Each row has two labels, one from each of two sets.
-0.59 -0.54 +2.91 +0.50 -0.77 +1.20 +0.80 -0.54 -0.15 +1.75 -1.76 -0.06 -0.40 -0.28 +0.85 +1.81 +0.40 +0.85 +1.69 -0.65 -0.55 +0.42 -0.63 +1.05 -1.15 -2.63 -0.75 +2.06 +2.49 -0.35 +0.80 +0.45 +0.22 +1.16 -0.38 +0.78 +0.00 -0.24 -1.05 -0.37 -0.79 +0.00 +1.22 +0.29 -0.78 +0.67 +1.67 -0.95 -0.53 +0.13 +0.46 +0.69 -0.98 +0.89 +0.56 -0.15 -1.24 -0.31
J, Cp
-0.54 -0.73 -0.82 -0.53 +0.27 -0.09 +1.40 -0.21 +0.52 +1.11 -2.87 +0.12 +2.68 -0.76 -0.13 +0.07 +0.06 +2.49 -0.55 +0.79 +0.37 +1.15 +0.38 +0.13 -0.74 -3.33 +0.42 -0.14 +1.89 -0.81 +1.26 -0.57 -0.17 -1.12 -0.13 +0.64 -0.13 -0.08 -1.08 -1.16 -1.27 +1.13 +1.04 -0.25 -0.74 -1.45 +1.36 +0.70 -1.74 +0.13 -0.89 -0.29 -0.21 +0.87 +0.76 +0.21 +0.99 -0.04
J, FG
-0.40 +0.39 +0.71 +0.67 +5.70 +2.49 -1.92 +0.33 -0.22 -0.92 -5.19 -1.27 +3.35 -0.26 +0.11 +0.45 -0.50 -0.29 +1.45 +0.17 -0.43 +0.12 +1.54 -0.88 +0.37 +0.71 -0.34 +1.67 -8.36 +4.61 +3.12 -0.89 +0.56 +0.10 -0.71 -0.11 -0.32 +1.00 -5.67 -1.81 -1.01 +3.45 -0.31 -0.90 -8.81 +0.43 +0.14 +0.52 +0.65 -0.57 -1.60 -1.28 +1.45 -0.39 +0.73 -0.55 +2.24 -0.74
Q, ML
-1.26 +0.86 +0.36 -0.76 -1.15 +5.31 +0.67 -0.92 -0.60 +4.53 -2.02 +0.61 +7.05 -0.99 +0.99 +0.36 -2.30 +2.20 +1.07 +0.11 +1.53 +1.76 -0.24 -0.66 -1.86 -1.32 -0.26 +1.28 -8.39 -1.72 +1.34 +5.69 -0.63 +0.57 +0.05 +0.60 -0.85 +1.65 -5.05 -1.47 -3.37 +3.29 -0.12 +0.26 -6.87 +6.68 +1.14 +1.06 -2.65 -1.90 -1.16 +1.94 +0.24 -0.18 -0.07 -0.24 +2.43 -1.70
Q, FG
-0.04 -0.67 +0.04 +1.42 +1.38 +1.25 -0.15 -0.09 +0.38 +2.17 -4.34 +4.91 +2.33 -0.27 -1.51 -0.17 -0.15 +1.45 +0.39 +0.39 +0.22 -1.00 +1.46 +0.73 -1.67 -1.46 +0.00 +1.54 -2.54 +2.69 +0.78 -1.08 +0.34 -0.91 -0.53 +0.07 -0.18 +0.52 -3.21 -0.25 -0.31 +2.34 +1.76 -0.49 -5.16 +0.25 -0.09 -0.01 -1.31 -0.18 -0.74 +0.22 +0.95 +0.67 +1.29 +0.68 +0.01 -0.70
J, Cp
-0.29 +0.50 +0.93 +1.41 +1.83 +2.79 -0.85 -0.83 -0.16 +0.77 -1.55 -0.44 +1.45 +2.22 +0.90 +0.11 -0.21 +1.06 +1.07 +0.14 +0.12 +1.06 +0.82 +0.86 +0.22 -1.22 -0.68 +2.08 -2.90 +4.09 +0.92 +0.32 +1.02 -0.12 -0.56 +0.52 -0.50 +0.40 -1.86 -1.67 -0.44 +1.90 -0.37 +0.78 -4.28 +0.86 -0.23 +0.32 -0.80 -0.98 -0.10 -0.64 -0.32 -0.21 -0.05 -0.02 +1.18 -1.60
Q, Cp
-0.85 -2.60 +0.02 -0.04 -0.82 +1.50 +1.94 +0.05 -0.39 +2.09 -0.88 +0.53 +1.97 -0.59 +1.00 -0.16 -1.12 +1.44 +0.25 +0.17 +0.87 +0.49 -0.88 +0.66 +0.26 -2.37 -0.41 +0.05 -1.15 -2.56 +0.93 +0.01 +0.60 -0.23 -0.25 +1.26 -0.43 +0.48 -1.34 -0.56 -2.37 +0.61 +0.93 -0.52 -1.98 +3.07 +1.50 -0.18 -0.75 -0.52 -0.18 +0.13 +0.18 +0.19 -0.40 +2.70 +1.16 -0.11
J, ML
-0.14 -0.40 +1.14 +1.15 -1.71 +1.21 +0.26 -0.06 +1.38 +0.60 -3.69 -0.01 +0.71 +0.11 -1.62 -0.46 -0.55 -0.44 +0.81 +0.70 -0.81 -0.19 +4.12 +2.39 -0.04 -0.77 -0.95 +1.51 -2.09 +1.43 +1.17 -2.05 +1.72 -2.43 -1.66 +0.47 -2.40 -1.96 -4.03 -1.33 -0.65 -0.07 -0.70 +0.53 -5.66 +0.54 -1.14 -1.07 -0.73 -1.22 +2.61 -0.17 -0.04 -1.30 +0.32 +0.19 +0.56 -1.78
Q, BR
-0.94 +0.62 -0.03 -0.80 +0.50 +0.58 +0.12 -0.03 -0.21 +0.20 -4.37 -0.03 +2.52 -0.95 +1.71 +1.07 +0.33 +2.87 +0.33 +0.09 +0.98 +0.33 +2.60 -0.36 -1.87 +0.76 -0.53 +0.83 -3.62 +3.82 +2.12 -0.52 -0.18 -0.22 -0.23 -0.33 -1.35 +0.37 -2.68 -1.20 -0.62 +1.66 +0.74 -0.37 -5.11 +2.35 +0.19 -0.98 -0.37 -1.13 -1.05 +1.44 +1.65 -0.91 +0.81 +0.78 +0.12 -6.39
J, Cp
-0.47 -0.52 -0.67 -0.15 +1.36 +2.32 +0.61 -0.48 -0.58 +0.97 -5.09 -0.35 +1.71 +0.80 +1.05 +0.00 -0.06 +1.28 +1.65 -0.40 +1.14 +0.44 +1.50 -0.10 +2.02 -1.85 +0.25 +0.38 -3.83 +3.15 +2.25 +0.00 +0.93 -1.24 -0.43 +0.86 -0.56 +0.32 -2.75 -1.59 -1.13 +2.02 +0.31 +0.00 -4.93 +2.07 +0.81 -0.50 -0.35 -0.31 -0.11 +0.95 +1.72 -0.30 +0.23 -0.16 +1.64 -1.28
J, Cp
-0.79 +1.59 +0.82 +1.35 -0.34 +3.43 +0.43 -0.05 -1.14 -1.01 -4.02 +0.87 +0.34 -0.47 +3.10 -1.13 -0.90 -0.67 +0.88 -2.73 +0.33 -0.69 +3.15 +0.53 -0.70 -0.32 -0.77 +0.47 -3.78 +3.06 +0.84 -2.32 +1.45 -1.61 -0.34 -0.63 -0.48 -0.16 -4.88 -1.86 -0.40 +1.77 -0.39 +0.40 -8.00 +0.12 +0.59 -0.32 -0.56 -1.00 -1.40 -0.67 +0.26 -0.46 -0.16 +0.44 -1.27 -1.39
J, BR
-2.24 +0.03 +0.16 -1.20 +2.99 +1.65 +1.36 -0.35 -1.35 +0.71 -4.09 +0.25 +2.00 -1.17 +2.47 +0.17 -0.01 +0.92 +1.22 +0.16 -0.46 -0.28 -0.50 +0.33 -0.30 -3.28 -0.13 +0.00 -3.79 +1.01 +2.88 -1.21 -0.40 +0.36 -0.48 +0.69 -0.80 +0.53 -2.78 -0.83 -2.05 +2.31 +0.45 +0.04 -4.70 +1.39 +1.44 +0.11 -0.63 -0.13 -0.70 -0.35 +0.79 -0.02 +0.03 +0.89 +0.40 +0.04
J, ML
-0.48 -0.13 +0.15 +0.30 -1.59 +2.38 +0.64 +0.21 -0.65 +1.13 -5.85 -0.46 +2.78 -0.42 +0.50 -0.10 +0.98 +0.84 +0.04 +1.27 +2.25 -0.17 +2.82 -0.37 -1.63 -0.72 -0.79 -0.17 -3.15 +2.36 +1.66 +0.21 +0.29 -0.89 -1.16 +0.27 +0.05 +0.89 -4.87 -0.92 -2.33 +2.83 -0.30 -0.29 -7.70 +1.92 -1.81 +0.12 -2.62 -0.57 -0.62 -0.53 -0.38 +0.03 +0.69 +0.36 -0.34 -1.48
J, BR
+0.76 -0.70 +1.17 +0.20 -1.61 +1.19 +0.78 +0.15 -0.03 +1.37 -2.58 +0.43 +0.20 -0.99 +0.04 +0.27 +0.31 +0.44 +0.38 -0.18 +0.30 +0.03 +1.02 +0.55 -0.53 -1.79 +0.84 +0.52 +1.10 -0.82 +0.31 -0.59 +0.61 -0.76 +0.31 +0.20 -0.19 -0.24 -2.02 -0.57 -1.42 +0.41 +0.08 -0.24 -2.82 +3.26 +0.36 +0.28 -0.73 -0.51 -0.85 +1.14 -0.14 +0.45 +0.46 +1.37 -1.16 -3.89
J, JQ
-0.03 -0.08 +0.07 -0.05 +0.41 +2.87 +0.55 -0.27 -1.01 +1.50 -3.53 +0.13 +3.12 -0.64 +1.09 -0.09 -0.36 +2.26 +2.12 -0.08 +0.84 -0.94 +0.53 +0.84 -0.09 -6.67 -0.14 +2.06 -1.12 +2.16 +2.05 -1.02 +0.40 +0.04 -0.93 -0.05 +0.77 +1.11 -3.07 -1.16 -1.55 +1.85 +0.18 +0.69 -5.43 +2.66 +1.71 -0.91 +0.40 -0.73 -1.26 +0.41 -1.18 -0.20 +0.54 +0.70 -0.73 -1.79
J, Cp
-1.75 +0.44 +0.14 +1.07 +0.18 +2.75 -1.74 -0.77 -0.17 +1.23 -1.95 +0.34 +3.79 -0.02 -0.56 +0.32 +0.16 +1.09 +2.14 -1.28 +1.08 +0.65 +0.68 +0.56 -1.85 +2.46 +0.36 +1.46 -3.67 -0.85 +0.45 +0.15 +0.39 +0.26 -1.20 +0.94 -1.79 +0.42 -2.45 -0.27 +0.11 +1.19 -0.02 -0.41 -4.64 +1.97 -0.61 -1.60 -1.62 -0.74 -0.66 +0.48 -0.22 -0.70 -0.44 +0.50 +1.47 +0.15
Q, FG
+0.11 +0.82 +0.79 -1.65 +2.65 +2.44 -0.37 -0.08 -1.07 +4.87 -0.94 +0.20 +2.28 +0.05 +0.44 -0.32 -0.92 +1.04 +1.49 +0.60 +0.77 +0.84 -0.45 +0.69 -1.25 -1.96 -0.24 +2.24 -5.67 -2.14 -0.34 -1.37 -0.47 +0.67 -0.42 -0.20 -0.29 +0.57 -2.23 -0.01 -2.64 +2.86 +0.47 -0.46 -4.47 +2.84 +1.35 -0.29 -1.12 -0.10 -0.21 +0.96 +0.39 -1.03 +1.12 +0.53 +2.05 -1.50
Q, ML
-0.72 +1.69 +0.16 +0.09 +4.02 +1.30 +0.19 -0.77 -0.75 -0.48 -3.72 +1.32 -0.62 +0.28 +1.45 +0.27 -1.10 +1.31 +1.69 -0.16 -0.06 +0.31 -2.18 -1.21 +1.08 -1.04 -0.31 -1.24 -4.88 -0.97 +1.48 +0.05 +0.10 -0.94 -1.70 -0.03 +0.50 +0.52 -2.77 -0.57 -1.72 +1.90 +0.58 -0.32 -6.09 +0.64 +3.05 -0.84 -0.24 +0.58 -1.07 +0.26 +2.11 +0.67 -0.29 -0.18 +0.83 -0.26
J, ML
+0.13 -0.61 +0.64 +0.08 +0.12 +2.46 +2.24 -1.08 -0.62 +3.58 -4.62 +0.44 +4.37 -0.50 +1.19 +0.12 -0.32 +2.73 +1.43 +0.05 +1.17 +1.81 +0.38 -0.20 -1.10 -1.97 -0.82 +0.23 -4.08 -0.53 +1.12 -1.51 -0.93 +0.40 -0.54 +0.55 -0.61 +1.13 -4.03 -1.67 -3.57 +2.12 +3.96 +0.16 -6.95 +5.05 +0.19 +2.84 -1.52 -1.77 -1.24 +1.18 -0.12 +1.15 -0.43 -0.78 +0.42 -1.24
J, JQ
-0.53 +0.37 +0.58 +0.95 +3.33 +2.42 -0.55 -1.36 +0.54 +1.78 -5.03 +0.21 +3.28 +0.80 +0.14 +2.98 +0.09 +1.45 +2.42 +0.16 +0.30 +0.54 +0.68 -0.19 -2.53 -0.13 +0.38 +2.08 -2.55 +4.55 +1.63 +1.26 +0.86 -0.45 -1.75 -0.22 -0.08 +0.42 -1.23 -0.93 -1.52 +2.50 +0.47 -0.41 -4.88 +0.92 +1.27 +0.35 +0.14 -0.03 -2.18 +0.12 +0.56 +0.83 +0.14 +0.38 +1.83 -0.89
Q, Cp
+0.08 -0.46 +0.39 +0.84 +1.55 +2.35 -0.62 -0.68 +0.71 +1.11 -5.07 +0.28 +3.01 -0.31 -0.31 +0.31 +0.73 +0.85 +2.75 +0.38 +0.44 +0.96 +0.97 -0.17 -2.17 -0.13 +0.42 +0.30 -4.41 +3.46 +1.38 +0.22 +0.72 -0.52 -0.92 +2.18 -0.60 +0.39 -1.63 -0.71 -0.32 +2.36 -0.35 -0.98 -4.73 +1.95 -1.59 +0.75 -2.42 -0.95 -0.94 +0.03 +2.04 -0.49 +0.02 +1.09 +2.08 -0.24
Q, FG
-0.15 +0.21 +0.36 +0.12 +4.46 +3.61 -0.30 +0.60 -0.25 +0.40 -5.02 +0.56 +3.34 -0.59 +2.28 +0.13 -0.44 +0.28 +2.86 -0.30 +1.36 -0.23 +1.39 -1.47 -1.64 -0.30 +0.18 +2.12 -8.76 +4.74 +2.00 -0.40 +0.55 +0.31 +0.32 -1.17 -0.88 +1.00 -5.51 -0.21 -2.08 +1.50 -0.83 -0.23 -8.16 +2.36 -1.32 -0.53 -0.90 -1.37 -1.75 -0.31 +1.68 -0.26 +0.07 -1.07 +0.54 -2.09
J, Cp
-1.47 +0.96 +0.04 +0.48 +3.75 +3.53 +0.29 +0.11 -1.15 +0.44 -4.59 +0.57 +2.56 -0.38 +1.86 +1.69 -0.11 +0.98 +2.47 +0.14 +0.84 +0.28 +0.92 +0.03 -0.69 -2.12 +3.27 +0.94 -7.15 +1.89 +1.90 -1.61 -0.84 -1.22 -1.21 -0.58 +0.09 +0.17 -4.37 -0.86 -2.38 +3.07 -0.15 -0.30 -8.55 -0.44 +1.43 -0.46 -1.47 -0.39 -1.76 +0.87 +1.63 +0.48 +0.68 +0.68 +0.44 -2.11
J, ML
